Each row of numbers belongs to one of the nodes below and depends on some of the facts about them. Some rows are named. Which node is each other row?

How the nodes are related:
pesi	θ	nodek; tutrus	θ	riklo; tutrus	θ	pluve
kitre	θ	sorofle; kligol	θ	sagridra; kligol	θ	miru
kligol	θ	vumi; kligol	θ	memon; kligol	θ	kiskam
kligol	θ	klogunu; zastul	θ	vokun; zastul	θ	grolar
zastul	θ	tatribror; plubi	θ	staderin; plubi	θ	zete
konesol	θ	gadrin; konesol	θ	pitroplar; konesol	θ	kagrik
purugal	θ	bebrar; purugal	θ	briken; purugal	θ	fodul
fuzis	θ	tiskim; foflon	θ	tatribror; foflon	θ	kiskam
stastazur	θ	bebrar; stoskufos	θ	subegi; stoskufos	θ	fefliple
stoskufos	θ	braklos; kiskal	θ	momogron; kiskal	θ	drizutul
kiskal	θ	betru; kiskal	θ	stibran; kiskal	θ	greneske
kiskal	θ	memon; vafatos	θ	skidre; vafatos	θ	rotum
gilar	θ	sagridra; gilar	θ	memon; gilar	θ	fefliple
gilar	θ	muklu; truka	θ	sagridra; truka	θ	grolar
zuril	θ	riklo; zuril	θ	vumi; zuril	θ	stavefes
zuril	θ	grugok; mome	θ	vusol; mome	θ	gremis
mome	θ	lavis; mome	θ	truflam; stivor	θ	drizutul
grudrizu	θ	drogam; grudrizu	θ	statrebrel; pone	θ	mibul
pone	θ	tugrir; drozuzur	θ	truflam; dotren	θ	ladu
dotren	θ	druki; pinograk	θ	nodek; pinograk	θ	megre
pinograk	θ	daban; pinograk	θ	rotum; bovo	θ	pustas
brobok	θ	kogran; brobok	θ	nupes; brobok	θ	gadrin
brobok	θ	stavefes; flofle	θ	fovem; flofle	θ	kagrik
satus	θ	skidre; satus	θ	klefa; satus	θ	stibran
satus	θ	kagrik; satus	θ	razastis; tinus	θ	mibul
stifludra	θ	tavo; stifludra	θ	kagrik; stifludra	θ	noful
stifludra	θ	zilun; bruflus	θ	flefles; neno	θ	fepla
neno	θ	fefliple; plastudrol	θ	drogam; plastudrol	θ	greneske
driflek	θ	grugok; plokle	θ	bekis; plokle	θ	razastis
drustur	θ	tusun; vosem	ξ	bovo; flefles	ξ	stivor
daban	ξ	zilun; vumi	ξ	sorofle; zilun	ξ	zastul
rotum	ξ	dotrik; tusun	ξ	mome; soflezel	ξ	noful
tatribror	ξ	nupes; muklu	ξ	skaskelol; momogron	ξ	klogunu
kitre	ξ	bruflus; kligol	ξ	vusol; vusol	ξ	sagridra
kiskam	ξ	tugrir; fefliple	ξ	kiskam; gremis	ξ	ladu
konesol	ξ	skidre; miru	ξ	stastazur; skidre	ξ	stibran
gadrin	ξ	tromun; betru	ξ	vostubre; grugok	ξ	brobok
truflam	ξ	klefa; greneske	ξ	driflek; klefa	ξ	muklu
kagrik	ξ	plastudrol; purugal	ξ	mibul; fuzis	ξ	plubi
mibror	ξ	zutum; foflon	ξ	daban; stastazur	ξ	finom
lavis	ξ	vudrel; skaskelol	ξ	momogron; vudrel	ξ	skibrul
stoskufos	ξ	grudrizu; nupes	ξ	braklos; tegok	ξ	gilar
fepla	ξ	tutrus; ladu	ξ	vumi; vafatos	ξ	zuril
tavo	ξ	tegok; subegi	ξ	neno; vostubre	ξ	zete
gilar	ξ	stoskufos; finom	ξ	stavefes; zuril	ξ	stifludra
zete	ξ	riklo; bebrar	ξ	reka; mome	ξ	fodul
drogam	ξ	fefliple; memon	ξ	kligol; staderin	ξ	plokle
mibul	ξ	briken; pitroplar	ξ	vokun; tromun	ξ	pinograk
klogunu	ξ	mibror; stivor	ξ	statrebrel; braklos	ξ	staderin
pone	ξ	miru; drozuzur	ξ	tatribror; dotren	ξ	drogam
zutum	ξ	subegi; bovo	ξ	gadrin; razastis	ξ	fuzis
skibrul	ξ	kagrik; flofle	ξ	tiskim; tinus	ξ	drustur
riklo	ξ	bebrar; stifludra	ξ	grugok; liskunon	ξ	pitroplar
bruflus	ξ	rotum; neno	ξ	soflezel; reka	ξ	liskunon
trestogol	ξ	tavo; vokun	ξ	bafo; driflek	ξ	lavis
plokle	ξ	flefles; drustur	ξ	pluve

Some nodes and their rows:
[  9  -7   4  10  -3  -5 -12   2  -4   0  28   2  -6  -1  -2   7  -9  -1
  -6 -12  -6   6  21  -3 -17  -5   4  13  13  -1  -7   6   2  15  -4  -3
  -5] : bruflus
[ -5   3  -5 -32   3   0  18  -7 -16  10 -17  -1  -2  -1  -7  -2   7  16
   0   2   6   6  -8   7  -4   0 -26 -10 -10   3  10  -1  -9   9   2  -1
  -4] : tromun
[  8  16 -13  19  -3 -26 -16 -13  14 -14   9 -14  -4  16 -22  -9 -12  -2
   6  -4   0   8   1  -5  -6  -1 -15  -3   7   1  -7 -18   6   8 -20  -7
   6] : pesi
[ -5   4  -6 -32   3   0  17  -8 -15  10 -17   0  -2  -3  -7  -1   7  16
   0   2   6   7 -11   7  -5   0 -25 -11  -9   4   9  -2  -8   8   3   0
  -4] : skaskelol
[ 16  28 -25 -14  -3   3 -39  11   9  -1 -26 -12   1  36  -3   3   0 -19
 -12  -6   2 -32 -69  18   4   1   5 -18   2 -16  17  13 -10  14  -2   0
  -2] : grudrizu
[ -9  17  14  -6   7   2 -24  14   0 -12 -28   1   6  45 -16 -14   2 -14
   2  29  -3 -23 -23  -5  14  16   0 -10  -1  -4  12   1 -11 -77  24  15
  29] : subegi
[  0   9 -21  13  -4 -11   3 -22  20   3   4   3  -6 -28 -13 -15  -7  15
   6  -4   0  11  30  -6  -4   1 -10 -12 -10   6   7 -26  16  14 -17 -10
  10] : rotum
[  0   9  -2   3   2  -7   2  -9   9  -2  -1  -4  -1  -2  -5  -8  -5   7
   5   2   4   5  11   4   0   3   2   1 -10   8   3  -8   8   4  -9   0
   4] : megre
[ 24   6  11  29  10  25  20  -4 -25  -9  10 -20  -1 -20  19  -1  -6 -17
   3 -13   4   6  23  25  -9  -4  48  -3  -5  -6 -23  13  12  21   4   9
 -17] : greneske
[ 10  -8   4   9  -3  -6 -11   0  -3  -1  27   2  -6  -1  -2   7  -9   1
  -6 -11  -6   6  23  -3 -17  -5   3  13  13  -1  -7   7   1  14  -4  -4
  -4] : fuzis
[  0   8  -6 -38   8   4  14  -2 -10   3  -3   8  -2  -1   2  15   9   9
  16  10  23  20 -20   4   0  -1 -37  -4 -12  -5  24  -5  -3   7   2   0
  -3] : riklo
[ -3  14  -9 -27  -9   6  -1 -22   2   1 -26   4  -1  14   8  -3   6  -6
  -9   4   1 -17 -35  15  18   2 -12   4 -18  -3   6   6 -15   6  -4   5
   0] : momogron
[ -7  -5 -11   8  -1  15  16 -13  10   9  -1  18  -4 -36   7  -2   0  12
  -1  -3  -4  -7  13  -3  -3   1  -5  -9  -1   2   4 -12   1  10   9  -7
   0] : muklu
[  4  -9  20  30   8   5  27   2  -7  -8  16 -12   4 -17  13   0  -2  -7
  11  -5   3  19  27   7   1  -4  31   9  -2   6 -25   1  14  13  -6   5
 -12] : trestogol
[ -2  -5 -13   0  -2   9  12  -6   9   7   2  15  -4 -34   2  -3   3   9
   1  -4  -1   4  20  -5  -2   0  -4 -10  -4  -2  10 -13   4  13   1  -4
   3] : tegok
[-15  -4   8  11   4   1  15 -11  10   0   0   6   2  -4   9   2  -3  12
   3   7  -2 -10  -3  -2   4   2 -11   8   3  11  -5  -7  -3  -3   7  -5
  -2] : grolar
[ -1  -6  13   7   5   8   8  -7   3   6  20   9  -4 -16  13   5  -8  13
  -3  -3  -1   2  32   1 -11  -1  11  17  -4  10   2   9   6  10   4  -2
  -5] : miru
[ -1  19   9 -16   9  -1 -31  12   0 -26 -36   0   9  52 -16 -12   3 -16
   0  39  10 -25  -4 -36  10  15   3  -8   0  -5  20   2   0 -79  22  12
  30] : bafo

Rows to name:
No name comes twice in this set of rows, the named rows included.
[ -4 -13 -14  -3  -9   9   5   0  -2  17   2  15  -1 -36   9   1   9  11
   1  -1   0  14  17 -12   3  -3  -4  -8  -6  -4  12  -5  11  -4   2  -7
  11]	gadrin
[ -6 -11 -13  -3  -6   9   8  -2   1  15  -2  14  -2 -35   5  -4   5  12
  -1  -4  -3   7  21  -9   1  -1  -2 -10  -6  -1   8  -7   7   3   3  -5
   6]	zilun
[  0 -10  22  35   8   8  31  -3  -5  -7  13 -13   4 -19  15  -1  -5  -3
   7  -5  -2   9  23   8  -2  -3  31  11   2   9 -30   1   9  14   0   3
 -15]	fepla
[  3  -4   4  11  -4  -8  -6  -9  -6   9  18  -2  -6 -14   4  -6 -10  14
  -5  -7  -4  13  43  -1 -10  -2  12  13  -9  13  -1   8  17   3 -11  -5
   7]	skidre
[ -2  -1 -11  -5  -1  11  10  -3  13   4   7  18  -3 -34   4   4   4   7
   7  -1   7   9  16  -6   0   0  -8  -7  -6  -6  16 -15   6  13   1  -3
   3]	pluve
[  4  -5  -5 -26 -23   2   7  15  20  -2   0  18  -3  -9 -18   2  12  12
  -3 -25 -17   9  12 -26 -13  -1  -6  -1  33 -13  -2 -21 -11  37  -6   7
   8]	stastazur
[ 13  -6  14  30   0  -7  10   9  -4 -19  23 -17   2  -1  -3   4  -3 -17
   8 -15  -3  19  16   0  -7  -7  23   8  20  -5 -31  -7   3  22 -12   5
 -14]	drozuzur
[-18 -12 -20 -19 -23 -17 -41  23 -17  35 -36 -12  12  16  19  -5  18  11
 -14   6  -8  -8 -52  -5  28  -2   4  -8 -12   7  16  26  13 -49  -9 -10
  27]	kagrik
[-11  18   9  -6   5  -4 -27  25  12   3 -22  -2   6  38 -13  -9   2  -8
   4  18  -1 -17 -41  13  17  15  -1 -12  -5  -2  23   2  -8 -57  14  14
  25]	zutum
[ 29  14   2   0   4  28  -4  -6 -20   2  13  -1 -11 -14   9   2 -10  -4
 -11 -16   0  -3  31  21 -24  -2  34   2 -10  -9   5  24   5  28   7   8
 -11]	drogam
[ 18  34 -20  -1   3   8 -48  25  -3   3 -24 -18   0  44  -9   0  -3 -23
  -7  -4  -1 -34 -74  28  -1   6  11 -31   8 -18  22  16 -10 -13  11   5
   6]	plastudrol
[-11  16  16  -4   6  -2 -23  15   6 -12 -24   2   7  47 -15 -12   2 -13
   6  31   1 -20 -24  -8  16  17  -6  -7  -1  -2  13  -3  -9 -79  21  13
  30]	vokun
[ -1  15   4   6   6  -3 -37   5  -7 -31 -32  -6   7  63 -18  -9  -4 -21
  -7  35  -4 -47 -28 -41   0  12  -9 -11  26  -7  -1  -2 -15 -84  29   3
  23]	neno

The same nodes again, as new rows of numbers:
Some nodes and their rows:
[ -9   7  -6  -4   1  -5  -6   6  16 -16   1  -7   5  16  11   9  -1  13
  -2  -4   1  31  -1  13  -7   6  -1   0   7   2  11   0   1  23   2  -3
 -10 -14] : vosem
[ -6  -6  -3  -4   6  -6 -12   6 -11 -15   4  -6  -1  -5  12   0   0  19
   0  -6  -8  15   2   2 -10  17  -3   9  -5   2  13   0   1   7  -3  -8
 -11  -1] : bovo
[ 29  -3  -4   9  -1  -7  -7  11 -16  -5   1  -9  -4   0 -21  -2   9  -6
   1  -1  -9   4   3   3 -17  25  -4  -7  -2   2 -12   9  -1   5  -6  -8
  -7   6] : fefliple
[ -8  17  -5  -4   3   2  -2   5  23 -17   2  -7   6  11  18   8  -1  10
   0  -5   2  28   0  12   1   6   2  11   3   3  14  -2  -1  24  13  -7
  -2 -12] : purugal
[ -9   8  -6  -2   3  -5  -7   6  13 -15   1  -9   4  14  12   8   0  14
  -1  -2   2  29  -1  16  -8   3  -4   2   4   2  11  -1  -1  24   1  -2
 -10 -15] : tusun
[  2  -7  -4  -3  16  -6 -13   6  -8 -13   1  -9  -2  -4   1  -2   2  24
  -1  -5  -8  24   1   1 -18  14 -11   5  -4   2   6   0   9  -2  -4  -7
 -11  -3] : tatribror
[  7   9   3  -3  -6  -6  24  18 -17  -7   1  -8   9  -6 -20  -3  17 -16
  -1  -5  -8  -3  16   3   2  18  14  11   5   2 -13  -2  -1  -2  -5   2
   2 -13] : tromun
[ -9  -6  17  19  -7   8  -9  19 -20   3  10  -7  -3  -5 -23  -3  10 -15
  17  -4   6  -8   1   8 -17 -10 -12  -6   4   3 -14  -2   0  -3  -4  25
 -12   6] : kagrik
[ 14   5  -4   9  -6  -9  -8   7 -17  -9   7  -7  -4  -4  -9  -1   8 -12
   3  -3  -8  -5   2   7 -12  26  -6  -5  -2   3  -9   2  -2   9  -4  -7
   0   3] : zete
[-10  12  43  -4  -8  -1 -14   7 -18  24   5   7  19  -6 -24  -3   5 -12
  18  -4  19 -10   2  32  -5  -9 -13   8   3  18 -16  22  25  -4  -5   8
 -10  -1] : pitroplar
[ 15   7  -4   7  -6  -8 -10   8 -17  -8   3  -8  -3  -3  -5  -2  13 -14
   0  -4 -12  -5   8   7 -11  30 -13  -4  -4   2  -8   6   0   6  -5   2
   2   6] : pluve
[ -6  -6  -1   1  -6  -5  -8   6 -17  -7   0  -6  -1  -3 -14  -2   6  -5
   0  -5  -7  -6   1   9 -14   1  -4  -5  -4   4 -11  -1   1  10  -4   3
 -10 -10] : fovem
[ 11   4  32  -5  -7   6 -11  15 -17  -7  25   8  -2  -6 -22  -3  -1 -17
  16  -4  11  -9   8   5  12 -10 -12   3  21  20 -13   9   4  -5  -4  18
 -11  14] : plastudrol
[ 19  11  -4  13  -2  -8  -7  10 -17 -12  10  -6  -3  -6  -3  -2   8 -13
  13  -4 -10  -5   2  10 -10  24  -9  -6  -4   3  -9   0   0   8  -4  -6
   3   0] : fodul
[  7   0  -1  -3   4  -5  -3   7  -7  -4   0  -7  -2   2 -21  -3   3 -10
   0  -3  -8   3   1   2 -12   5 -11   1   8   2 -11   1   0  -3  -4  -6
 -11  -6] : grolar
[ -3  -7   5  -1  -4   4   7  34 -18  12  13  -6  -2  -4 -21  -4  33 -17
  20  -4  -7  -8   2   3 -18  -6  -5  23  12   5 -12  -3  -2  -2  -4   5
 -10  -5] : tugrir
[ -3   3  -3  -2  -5  -4  -4   8 -13 -10   4  -7  -1  -3 -12  -3   2 -12
   0  -5  -7  -4   1   6  -5   4  -7   3  -1   2 -10  -1   0  -1  -3  -6
 -11  -7] : tuluk
[  5   9  -2   1  -6  -6  24  22 -17  -4   1  -8  10  -6 -20  -3  17 -16
   0  -5  -8  -5  15   6   0  15  12  11   2   2 -14  -2  -2  -2  -6   4
   0 -12] : sorofle

Name these rows:
No name comes twice in this set of rows, the named rows included.
[ -3  -6  -3  -3  -5  -5  -5   7 -16  -8   4  -7  -2  -4 -14  -2   3  -6
   0  -4  -7  -5   2   8  -9   1  -3  -6  -4   2 -11  -1   0   8  -3   0
 -12 -11]	bekis
[ -6  -6  11   2  -7  10   3  25 -17  16   8  -8  -1  -1 -20  -2  43 -17
   9  -6  -7  -7   3   4 -20  -6 -13  19  17   2 -13  -2  -1  -3  -5  26
 -11  -2]	stavefes
[ -3   0  16   0  -4   7  -2  23 -19  -3  13  -3  -4  -4 -22  -3   2 -17
  20  -4   6  -8   2   4  -2  -8 -13   8  21   4 -11  -3  -2  -4  -4  10
 -11  13]	reka
[ -5  -7  26  -3  -7  22  -1  16 -18 -12  13   0  -3  -4 -22  -3   1 -16
  15  -6   5  -8   3   2  -1  -8 -12  -2  18   7 -14  -2  -1  -3  -1   8
 -13  17]	plokle
[  6  -5  20  -4  -5  13  -2  24 -18 -10  26   4  -2  -5 -22  -4   1 -18
  16  -5   1  -8   7   2   5  -8 -12   3  22   8 -13  -2   0  -4  -3  19
 -12  15]	grudrizu

The same nodes again, as new rows of numbers:
Some rows with their names:
[ 5 -2 12 -5 -7 -1 -4  8  7 12 -9 -8 -3  5  4  3  3  0  8  1  3  5 -9  2
 -4  4 -2 -3  6  8] : fefliple
[  9   4   8   0  19  19  -6   0  -3  -1   4  -6  -2   2  -3  11   5 -25
  -7  14   8  10 -12  -6  -9   4  -4   9  15  -5] : mome
[  3  13   7  -8  -8  17   8  23  -2  -7  26   0  -7  -2 -20 -16   0  52
  14  -8 -21 -17  18   4  -9   1  -8 -12  -1 -17] : vokun
[ 7  4  0 -5 -1 12  4 11  1  0  3 -7 -1 -3  4 -1  6  2  3  2 -1 -1 -3  1
 -2  2 -2 -3  5 -5] : skaskelol
[ 8  5  2 -6 -4 10  5 13  0 -3  5 -5 -2 -4 -2 -5  6 11  8  1 -4 -2 -1  3
 -4  2 -1 -5  2 -8] : staderin
[ -8  23  11  -6   9   5   3  -8   3  -2   5  -7  -9  -9   8  13   1   0
  -1  11  -3   4 -14  -4  -7  -2 -16  -3  10  -3] : stastazur
[ 10   0  -6  -7  -3  20   4   9  -5 -13   9  -2  -2   7   5   3   7  -9
  -2  -2   1  -3  -7  -5   3   3  -5  -6  -4  -2] : grugok
[  4  -6 -17  -3  17   9  -2   1   4  -3   0  -9   3  -6  27  -3   5 -27
   1   4   3   4  -2   3  -1   0 -13   4  17   2] : drogam
[  6   4  -2  -5   6   5   7  16   1   1 -11 -11   2  -5   8   4   2 -10
 -14   4   4   3  -5   0  -3   1  -6  -5   4  -3] : rotum
[ 8  4  1 -5 -1 13  4 12  2  0  1 -7 -1  0  3 -2  6  3  3  2  1  0 -3  2
 -3  1 -3 -3  4 -5] : dotrik
[  7  -5  -4  -5 -13  -5   6   6  -2  -1  10  -7  -2 -11   8   4   5  -7
  -9   5   0  -6  -3   4  -5  -4   8   3   0  -4] : trarak
[ 14   4   0  -1   1   9   8   2   4  -7 -39 -13   1  10   5   6   6 -25
   5   7  18  -1  -9  10   1  -2 -12  11   3   0] : mibul
[ 11   0  -8  -3   5   6   2   5   2   3  -9 -12   3   1  20   9  12 -25
  -5  10  12   9 -12   0   0   2  -1   4  10   2] : trestogol
[  0  11  15  -7 -11  16   5  20  -1  -7  23  -3  -6  -5 -16 -19   2  35
   8  -6 -14 -12   7   5  -7   1  -6 -10  -1 -15] : pitroplar
[ -4   9  14  -6  -6  -4  -3   5   3   5  -5  -2 -12   5 -11  -6  -6  15
  11   0  -9   4  -7  -2 -12   5 -10  -1   3   3] : stoskufos
[  3   7   8  -6  -5  16   4  17  -1  -5  15  -2  -3  -5 -14 -12   2  27
   7  -4 -11 -10   5   3  -5   1  -7 -11   2 -12] : mibror
[ 10   1  -5  -4   2   8   4   6   1   4  -5 -10   1   1  14   4   9 -15
   0   8   6   8  -9   1  -1   3   3   2   4  -1] : ladu
[ -2  17  26  -9 -14  21   8  29  -3 -14  40   6 -10  -8 -37 -32  -5  70
  20 -16 -30 -26  19   6 -10  -1  -7 -20  -4 -24] : noful

Which node is each row?
No name comes twice in this set of rows, the named rows included.
[  6  -3   1  -5 -15  -6   5   6   0   1  18  -8  -2 -11   6   0   7 -10
 -11   5   4  -6  -3   4  -5  -4   3   6   0  -4]	fovem
[ -5  13   5  -3   2  -1   1   2   1   1  16 -12  -8   4   3 -10   6 -13
  -9   9   7   7 -14  -5  -7   1 -15  12   5  -3]	stifludra
[ 8  3  5 -5 -4  6  2 10  3  2  0 -6 -1  2  2 -1  4  1  4  1  0  0 -4  3
 -3  4 -1 -4  4 -1]	braklos
[ -6  21   3  -5  11   3   3 -13   4   3  -5 -11  -6  -9  18  18   3 -21
  -6  15   5  11 -21  -4  -4  -2 -15   2  11   1]	purugal
[  0   7   8  -7  -1  16   4  18  -1 -12  24   2  -5  -8 -16 -23  -3  39
  15 -11 -23 -17  17   5  -7   0 -14 -14   3 -16]	statrebrel
[  0   8  -9  -4  15 -11   5   6   3   0 -24 -11  -4  -2  12  10  -1 -32
 -23  11  11  14 -14  -9  -6   2 -18   8   9   3]	vafatos
[  7  -3  -6  -6  -8  -5   7  10  -3  -2   0  -8   1 -14   6   6   2 -13
 -16   5  -1  -9  -2   6  -7  -3   5   1  -3  -5]	megre
[  3  -4 -13  -5 -14   1   7   8  -4   5  11  -7  -4  -3  11   9   7   6
 -10   7   4  -8   6   3  -9  -3   2   6   0  -6]	grolar
[-13   3   7  -4   3   7  -7  10   2   6 -14  -5 -17  11  -5   2   1  13
  -2   5  -2   2 -13  -2 -10   2 -19   1  10   4]	gilar
[  3  -1  -6  -6  -6   0   7  14  -4  -1 -13 -11   5 -19   7   3  -1 -14
 -27   5  -4  -9  -4   7 -11  -2   6  -5 -13  -5]	nodek
[ 11   4 -22  -4   0  10   5   8  -2   9  -2 -10   1  10  18   8  14  -2
   0  10   8   7   1   1  -3   3  -4   6   4  -4]	tatribror
[ -4   1   0  -4   0  18  -2  16   0   4  -2  -7  -7   8   7   3   9  14
  -8   2   4  -3  -4   3  -4  -1 -14  -4   6  -1]	sagridra
[  2   9 -26  -3  10   6   4  -2  -3   8 -12 -11  -6  15  17  11  10  -9
  -7  17  10  13  -7  -6  -8   4 -15  17   5  -1]	foflon
[  1  11  15  -8  -9  20   7  23  -2 -11  23   3  -8  -6 -29 -21  -3  54
  16 -13 -24 -21  13   5  -7   0  -8 -18  -1 -19]	bafo

